Below are the code and all the weights of a small trained network. Each question names an input and a class and asks about switching units off, where a switched-off unit gives its printed mean instead of its output.

import numpy as np


def w(rows, s, z=0):
    codes = np.array(rows[::2]) - 128.0
    scale = np.full(codes.shape[1], s)
    scale[-1] = z or s
    return codes * scale


def norm(h):
    return h / np.sqrt((h * h).mean(-1, keepdims=True) + 1e-5)


def f(y):
    return y / 2 * (1 + np.tanh(0.7978845608 * (y + 0.044715 * y**3)))


def log_softmax(a):
    a = a - a.max(-1, keepdims=True)
    return a - np.log(np.exp(a).sum(-1, keepdims=True))


def net(x, mask):
    res = np.array(x, float).reshape(1, 5) / 4 @ E
    u = 0
    for l in range(2):
        y = f(norm(res) @ A[l][:, :-1].T + A[l][:, -1])
        res = res + np.where(mask[u : u + 3], y, B[l][:, -1]) @ B[l][:, :-1]
        u += 3
    return log_softmax(norm(res)[-1] @ U[:, :-1].T + U[:, -1])


A, B = {}, {}
E = w([
[211,161,198,73,243,59,254,172,133,122,101],'x0',
[151,140,184,204,160,96,88,101,5,220,148],'x1',
[206,98,31,188,33,64,189,208,141,197,149],'x2',
[63,14,80,69,206,199,202,124,103,231,216],'x3',
[224,220,42,70,159,183,76,108,153,184,116],'x4',
],0.00061)
A[0] = w([
[92,111,68,66,107,141,164,139,251,43,104,4],'0.n1',
[167,168,168,154,123,101,104,152,139,86,72,47],'0.n2',
[75,148,214,79,200,179,74,73,141,87,112,3],'0.n3',
],0.0029,0.0019)
B[0] = w([
[133,146,179,213,163,88,74,81,4,207,140,252],'0.n1',
[109,43,106,94,178,189,171,121,94,146,133,164],'0.n2',
[201,101,40,190,25,64,173,210,166,202,147,254],'0.n3',
],0.003,0.00063)
A[1] = w([
[63,117,75,150,30,194,49,91,143,106,141,4],'1.n1',
[72,153,121,144,66,156,27,100,104,125,119,4],'1.n2',
[194,154,169,158,65,144,81,139,128,4,29,52],'1.n3',
],0.0021,0.0017)
B[1] = w([
[208,143,185,55,206,111,252,153,174,125,65,233],'1.n1',
[171,141,156,134,198,60,175,168,60,102,137,119],'1.n2',
[41,64,76,88,146,190,144,112,143,222,231,251],'1.n3',
],0.003,0.0003)
U = w([
[184,115,66,179,1,67,150,200,204,181,130,110],'0',
[126,159,161,204,183,83,61,64,25,161,122,105],'1',
[184,144,185,46,226,98,240,168,151,65,61,75],'2',
[89,148,121,118,91,143,82,107,167,75,121,255],'3',
[38,45,80,58,160,237,140,95,149,156,194,49],'4',
],0.0047,0.0034)

Each question gives the input, the list of numbers given to net, and the class t.
The units are the neurons (one row each of A and B). Each row of codes is followed by its name. A weight is (code - 128) times the scale printed after its matrix; where a second scale follows, it is the last column's (A, B and U).
mask holds one flag per neuron, layer by layer. A switched-off neuron (its flag False) gives its mean, the last column of its row in B, instead of its output. The means were averaged over made-up inputs and are rounded, as every weight is.
A unit's drop is (log p(t) with every unit on - log p(t) with that unit switched off) / (log p(t) with every unit on - log p(t) with every unit switched off).
The circuit of an input: a set's keep is (log p(t) with only the set's units on - log p(t) with every unit switched off) / (log p(t) with every unit on - log p(t) with every unit switched off). Starting from all 6 units, units are removed one at a time, each time the one whose removal leaves the highest keep (on an exact tie, the one counted first), for as long as the keep stays at least 0.8.
circuit, biggest first: the units of the circuit, biggest drop first
most important unit: the unit with the biggest drop
k most important neurons: the k neurons with the biggest drops, biggest first
top k neurons in layer l: the k neurons of layer l with the biggest drops, biggest first
input [0,0,-4,-8,1], class 4: most important unit	1.n3
input [-5,0,2,-5,2], class 2: 4 most important neurons	[1.n1; 1.n2; 0.n3; 0.n2]
input [-7,-7,-6,-8,-7], class 4: 2 most important neurons	[1.n3; 0.n2]
input [-8,4,4,-8,-2], class 2: 2 most important neurons	[1.n1; 0.n3]
input [-4,6,-8,7,8], class 0: circuit, biggest first	[0.n3; 0.n1; 0.n2]
input [-5,-8,4,-3,-8], class 1: circuit, biggest first	[0.n1; 0.n3]
input [1,2,3,-3,7], class 3: circuit, biggest first	[0.n3; 0.n1; 1.n1]
input [5,-8,6,7,6], class 1: circuit, biggest first	[0.n1; 0.n3; 1.n1]
input [-4,-4,6,-7,-3], class 4: circuit, biggest first	[1.n3; 0.n3]
input [-7,2,-6,-5,2], class 2: 4 most important neurons	[1.n1; 1.n2; 0.n1; 0.n2]
input [-2,2,-1,-8,4], class 4: circuit, biggest first	[1.n3; 0.n2]
input [-5,3,0,4,-4], class 2: 2 most important neurons	[1.n1; 0.n1]
input [3,6,-6,-6,2], class 0: 2 most important neurons	[0.n3; 0.n1]
input [-3,-5,-1,4,2], class 1: circuit, biggest first	[0.n1]
input [-8,-2,2,2,-7], class 2: circuit, biggest first	[1.n1; 0.n3; 1.n2]
input [0,-7,-6,-7,-1], class 1: 2 most important neurons	[0.n1; 1.n2]
input [-8,3,-3,-8,-1], class 2: 3 most important neurons	[1.n1; 1.n2; 0.n1]
input [-7,-4,-5,-3,0], class 2: 2 most important neurons	[1.n1; 1.n2]
input [-5,1,2,1,-1], class 2: circuit, biggest first	[1.n1; 0.n3]
input [-2,-7,-4,-6,5], class 1: 2 most important neurons	[0.n1; 1.n2]
input [2,3,4,-8,6], class 4: 4 most important neurons	[1.n3; 0.n3; 0.n1; 0.n2]
input [-8,3,0,5,7], class 2: top neuron in layer 0	[0.n1]
